[[131 126 135 123 118 141 131 114 142 116 114 122 114 123 131]
 [105 112 117 120 105 118 106 141 124 146 103 123 125 100 146]
 [148 152 140 115 143 139 147 100 133 102 145 117 107 146 125]
 [124 133 127 116 123 125 124 121 125 126 124 120 116 121 138]
 [133 122 138 117 129 136 131 139 143 142 128 112 118 127 118]
 [146 119 149 122 136 148 142 142 157 143 134 109 121 138 101]
 [141 124 142 129 132 144 140 129 148 128 130 122 125 137 112]
 [130 145 131 101 133 121 128 119 123 128 136 107 103 125 139]] yields 103

[[130 129 131 121 129 124 132 127 132]
 [130 127 129 130 128 124 125 129 129]
 [124 124 131 135 120 125 120 118 127]
 [132 124 128 138 130 117 120 129 130]
 [125 135 130 110 125 138 137 130 130]
 [130 127 129 130 128 124 126 129 130]
 [122 120 147 133 132 150 136 134 156]
 [136 130 121 127 137 127 131 136 133]] yields 131

[[126 145 135 150 124 116 124 126]
 [112 143 144 124 129 123 115 132]
 [143 120 115 147 126 125 139 122]
 [139 116 122 150 119 126 134 120]
 [135 136 124 153 131 115 133 122]
 [126 133 121 119 155 119 134 128]] yields 119

[[118 139 153 129 126 133 144 134 130 134 146 129 126 132 130]
 [140 139 126 129 126 133 135 134 130 121 122 133 138 132 125]
 [148 139 118 128 126 133 135 134 130 121 121 129 138 132 125]
 [140 119 112 129 139 133 101 114 130 135 121 117 123 132 125]
 [129 139 145 129 121 133 147 136 130 121 122 129 138 132 125]
 [142 139 126 129 126 133 135 139 130 118 116 129 144 132 125]
 [147 139 126 129 131 133 135 134 130 121 121 132 138 132 125]
 [140 139 126 122 126 133 135 134 130 121 121 129 138 132 125]
 [122 139 126 129 116 129 135 134 129 121 121 129 138 132 125]] yields 138

[[127 111 141 102 136 124 120 116 115 126 140 123 121]
 [127 112 141 101 138 123 118 118 111 127 140 123 122]
 [127 113 141 100 139 122 117 120 108 128 141 122 122]
 [127 112 141 101 138 123 118 118 111 127 140 123 122]
 [128 107 141 105 131 126 125 109 126 123 138 126 119]
 [127 111 141 102 136 124 120 116 115 126 140 123 121]
 [127 112 141 101 138 123 118 118 111 127 140 123 122]
 [127 112 141 101 138 123 118 118 111 127 140 123 122]
 [126 115 141  99 141 122 115 123 104 129 142 121 123]
 [127 111 141 102 136 124 120 116 115 126 140 123 121]] yields 140

[[128 134 130 129 132 134 133 119 128 119 128 121]
 [128 127 137 127 134 127 132 119 127 120 132 126]
 [128 130 122 127 128 134 129 128 130 130 124 126]
 [128 121 127 127 125 122 123 136 128 136 129 135]
 [128 131 121 127 128 136 129 127 131 129 122 125]
 [127 106 133 120 129 114 121 136 130 139 131 143]
 [127 109 136 119 132 117 124 130 130 134 132 139]
 [127 122 127 125 129 127 127 129 130 132 127 131]
 [126 107 120 119 123 119 118 145 133 150 124 145]
 [128 132 120 128 128 137 130 127 131 129 122 124]
 [126 106 119 119 123 120 118 145 133 151 124 145]] yields 151

[[133 120 135 126 140 129 141 128]
 [126 132 124 128 121 127 122 128]
 [132 117 150 138 147 137 156 130]
 [126 129 131 132 128 130 128 128]
 [133 118 144 133 146 133 151 130]
 [129 123 137 132 136 132 138 128]
 [130 123 134 128 137 129 136 128]
 [128 129 126 127 126 127 125 128]
 [125 133 121 126 120 126 117 127]
 [127 132 120 124 121 125 118 127]] yields 125
---
[138 136 106 121 127 141 102] → 141, 102

[134 103 151 129 110 113] → 151, 103

[139 134 131 134 143 149 132] → 149, 131

[149 123 118 144 113 119 148] → 149, 113

[133 130 103 122] → 133, 103

[102 106 154 101 112 122] → 154, 101

[[130 141 150 141 125 122]
 [136 118 139 116 116 106]] → 150, 106
---
[[124 118 128 135 125 106 103]
 [136 113 109 122 131 125 112]
 [113 117 129 130 116 107 118]] Out: 128

[[127 131 128 129 132]
 [127 129 128 132 156]
 [128 128 129 132 128]] Out: 128

[[148 119 140 114 107 156 130]
 [116 128 135 138 137 121 126]
 [139 116 111 136 137 109 119]] Out: 140

[[129 123 101 137 148 117]
 [113 136 135 134 134 139]
 [123 139 126 140 116 130]] Out: 101

[[149 110 134 132 110 148]
 [136 140 101 116 142 103]
 [150 131 115 132 124 133]] Out: 134

[[125 135 122 142 125 115]
 [124 145 126 131 123 117]
 [122 149 126 124 123 116]] Out: 122
---
[103 105 130 134 150] --> 103, 150

[[117 154 121 120 126]
 [112 139 108  99 102]] --> 117, 102

[[149 138 148 136 130]
 [128 128 128 128 129]] --> 149, 129

[114 127 112 111 120 105] --> 114, 105

[155 119 108 134 148 136] --> 155, 136

[[125 122 126 132 135 130]
 [128 123 114 131 150 141]] --> 125, 141

[124 100 146 102 156 121] --> 124, 121

[124 139 143 141 102 116 136] --> 124, 136

[[154 127 107 118 126 132]
 [152 130 111 123 122 130]] --> 154, 130

[[129 135 134 134 138 114 135]
 [120 115 106 115 130 124 134]] --> 129, 134
---
array([[135, 109, 128, 136, 114, 127],
       [140, 103, 133, 115, 129, 127],
       [135, 125, 130, 146, 119, 123]]) ⇒ 128

array([[126, 133, 119, 114, 132],
       [127, 128, 129, 128, 128],
       [111, 138, 103, 134, 146]]) ⇒ 119

array([[128,  98, 148, 142, 128, 139],
       [154, 106, 100, 121, 150, 125],
       [117, 129, 112, 117, 123, 104]]) ⇒ 148

array([[121, 127, 136, 153],
       [131, 129, 122, 113],
       [129, 128, 125, 122]]) ⇒ 136

array([[130, 144, 114,  98],
       [147, 124, 117, 119],
       [109, 125, 127, 126]]) ⇒ 114

array([[126, 125, 115, 144, 124],
       [113, 110, 128, 121, 106],
       [105, 128, 128, 135, 130]]) ⇒ 115

array([[130, 136, 137,  98, 136],
       [141, 131, 131, 148, 118],
       [136, 128, 128, 146, 121]]) ⇒ 137

array([[138, 107, 131, 136, 151],
       [121, 133, 130, 111, 127],
       [138, 131, 124, 142, 129]]) ⇒ 131
---
[128 126 128 126 128 155 128] 126, 155

[117 125 105 148 107 143 118] 148, 148

[[113 133 100 150 145 113 146]
 [108 138 125 142 130 116 141]
 [122 110 141 136 130 132 110]] 142, 150

[156 142 128 134 114] 128, 156

[[131 129 130 124 122 133 133]
 [116 137 118 137 156 123 103]
 [124 118 120 136 139 123 120]] 137, 156

[139 127 126 127 129 127 104] 127, 139
---
array([113, 137, 155, 127]) Answer: 127, 113

array([130, 114, 155, 137, 145, 153]) Answer: 153, 130

array([[153, 149, 140,  99, 106, 130, 127],
       [115,  98, 130, 153, 129, 143, 149]]) Answer: 127, 115

array([152, 130, 137, 115, 140, 122, 117]) Answer: 117, 152

array([141, 139, 152, 148]) Answer: 148, 141

array([126, 108, 155, 105]) Answer: 105, 126

array([118, 121, 140, 116, 120, 150]) Answer: 150, 118
